Below are the code and all the weights of a small trained network. Each question names an input and a class and asks about switching units off, where a switched-off unit gives its printed mean instead of its output.

import numpy as np


def w(rows, s, z=0):
    codes = np.array(rows[::2]) - 128.0
    scale = np.full(codes.shape[1], s)
    scale[-1] = z or s
    return codes * scale


def f(y):
    return y / 2 * (1 + np.tanh(0.7978845608 * (y + 0.044715 * y**3)))


def log_softmax(a):
    a = a - a.max(-1, keepdims=True)
    return a - np.log(np.exp(a).sum(-1, keepdims=True))


def net(x, mask):
    res = np.array(x, float).reshape(1, 4) / 4 @ E
    y = f(res @ A[0][:, :-1].T + A[0][:, -1])
    res = res + np.where(mask, y, B[0][:, -1]) @ B[0][:, :-1]
    return log_softmax(res[-1] @ U[:, :-1].T + U[:, -1])


A, B = {}, {}
E = w([
[130,127,128],'x0',
[59,28,157],'x1',
[136,176,254],'x2',
[223,50,130],'x3',
],0.0075)
A[0] = w([
[91,107,48,111],'neuron 0',
[123,130,210,101],'neuron 1',
[189,168,110,96],'neuron 2',
[126,121,79,97],'neuron 3',
[80,68,33,114],'neuron 4',
[120,106,43,119],'neuron 5',
[133,140,186,105],'neuron 6',
[98,150,128,254],'neuron 7',
[125,144,157,172],'neuron 8',
[253,65,162,94],'neuron 9',
[106,126,32,128],'neuron 10',
[149,149,96,141],'neuron 11',
[118,123,195,101],'neuron 12',
[73,51,146,100],'neuron 13',
[63,198,103,98],'neuron 14',
[175,198,81,149],'neuron 15',
[117,131,30,115],'neuron 16',
[71,185,119,169],'neuron 17',
[95,164,155,127],'neuron 18',
[48,168,129,108],'neuron 19',
[119,115,84,101],'neuron 20',
[134,149,208,107],'neuron 21',
[95,129,32,125],'neuron 22',
[205,207,108,132],'neuron 23',
[186,189,99,126],'neuron 24',
[25,183,96,92],'neuron 25',
[74,47,162,105],'neuron 26',
[88,61,163,112],'neuron 27',
],0.011,0.0076)
B[0] = w([
[146,162,165,175],'neuron 0',
[140,207,153,169],'neuron 1',
[86,149,96,148],'neuron 2',
[125,187,155,133],'neuron 3',
[137,182,168,214],'neuron 4',
[153,150,179,180],'neuron 5',
[164,203,152,151],'neuron 6',
[153,62,159,255],'neuron 7',
[143,123,162,174],'neuron 8',
[167,154,2,212],'neuron 9',
[151,142,170,187],'neuron 10',
[103,127,149,147],'neuron 11',
[129,184,138,153],'neuron 12',
[83,140,113,184],'neuron 13',
[139,116,52,177],'neuron 14',
[73,103,155,193],'neuron 15',
[138,171,172,179],'neuron 16',
[170,75,109,207],'neuron 17',
[177,130,123,163],'neuron 18',
[161,127,67,177],'neuron 19',
[139,184,152,134],'neuron 20',
[158,187,172,177],'neuron 21',
[152,158,180,186],'neuron 22',
[36,108,137,203],'neuron 23',
[40,116,125,176],'neuron 24',
[165,122,24,191],'neuron 25',
[52,164,90,192],'neuron 26',
[65,130,96,177],'neuron 27',
],0.0087,0.0066)
U = w([
[152,190,172,76],'0',
[3,122,103,80],'1',
[174,128,33,85],'2',
[126,101,135,254],'3',
],0.016,0.0078)

Each question gives the input, the list of numbers given to net, and the class t.
The units are the neurons (one row each of A and B). Each row of codes is followed by its name. A weight is (code - 128) times the scale printed after its matrix; where a second scale follows, it is the last column's (A, B and U).
mask holds one flag per neuron, in row order. A switched-off neuron (its flag False) gives its mean, the last column of its row in B, instead of its output. The means were averaged over made-up inputs and are rounded, as every weight is.
A unit's drop is (log p(t) with every unit on - log p(t) with that unit switched off) / (log p(t) with every unit on - log p(t) with every unit switched off).
The circuit of an input: a set's keep is (log p(t) with only the set's units on - log p(t) with every unit switched off) / (log p(t) with every unit on - log p(t) with every unit switched off). Starting from the 12 units with the biggest drops (on a tie, the unit counted first), units are removed one at a time, each time the one whose removal leaves the highest keep (on an exact tie, the one counted first), for as long as the keep stays at least 0.8.
units of the circuit, in order: the units of the circuit, biggest drop first
most important unit: the unit with the biggest drop
k most important neurons: the k neurons with the biggest drops, biggest first
drop when u is switched off: that unit's drop, to one decimal
input [-1,5,-6,-7], class 2: most important unit -> neuron 25
input [0,-1,-2,-6], class 2: units of the circuit, in order -> [neuron 25; neuron 14]
input [-3,2,0,-3], class 2: 3 most important neurons -> [neuron 23; neuron 15; neuron 24]
input [-6,-8,-6,4], class 1: units of the circuit, in order -> [neuron 23; neuron 24]
input [-4,-7,4,-1], class 1: 2 most important neurons -> [neuron 23; neuron 24]
input [7,8,8,5], class 0: 2 most important neurons -> [neuron 1; neuron 21]
input [6,7,7,-2], class 0: 4 most important neurons -> [neuron 1; neuron 21; neuron 6; neuron 23]
input [-6,-8,0,7], class 1: 2 most important neurons -> [neuron 23; neuron 24]
input [0,0,7,8], class 2: 2 most important neurons -> [neuron 9; neuron 4]
input [6,6,2,7], class 2: 2 most important neurons -> [neuron 9; neuron 23]
input [-4,8,-2,8], class 1: 2 most important neurons -> [neuron 26; neuron 27]
input [-3,-7,5,-3], class 1: 3 most important neurons -> [neuron 23; neuron 24; neuron 15]
input [-1,2,-5,-5], class 0: drop when neuron 9 is switched off -> 0.2
input [1,8,-2,6], class 1: most important unit -> neuron 26
input [0,5,1,-6], class 2: drop when neuron 9 is switched off -> -0.1
input [-1,-5,-5,0], class 0: drop when neuron 22 is switched off -> 0.2
input [2,2,-8,1], class 0: drop when neuron 27 is switched off -> 0.0
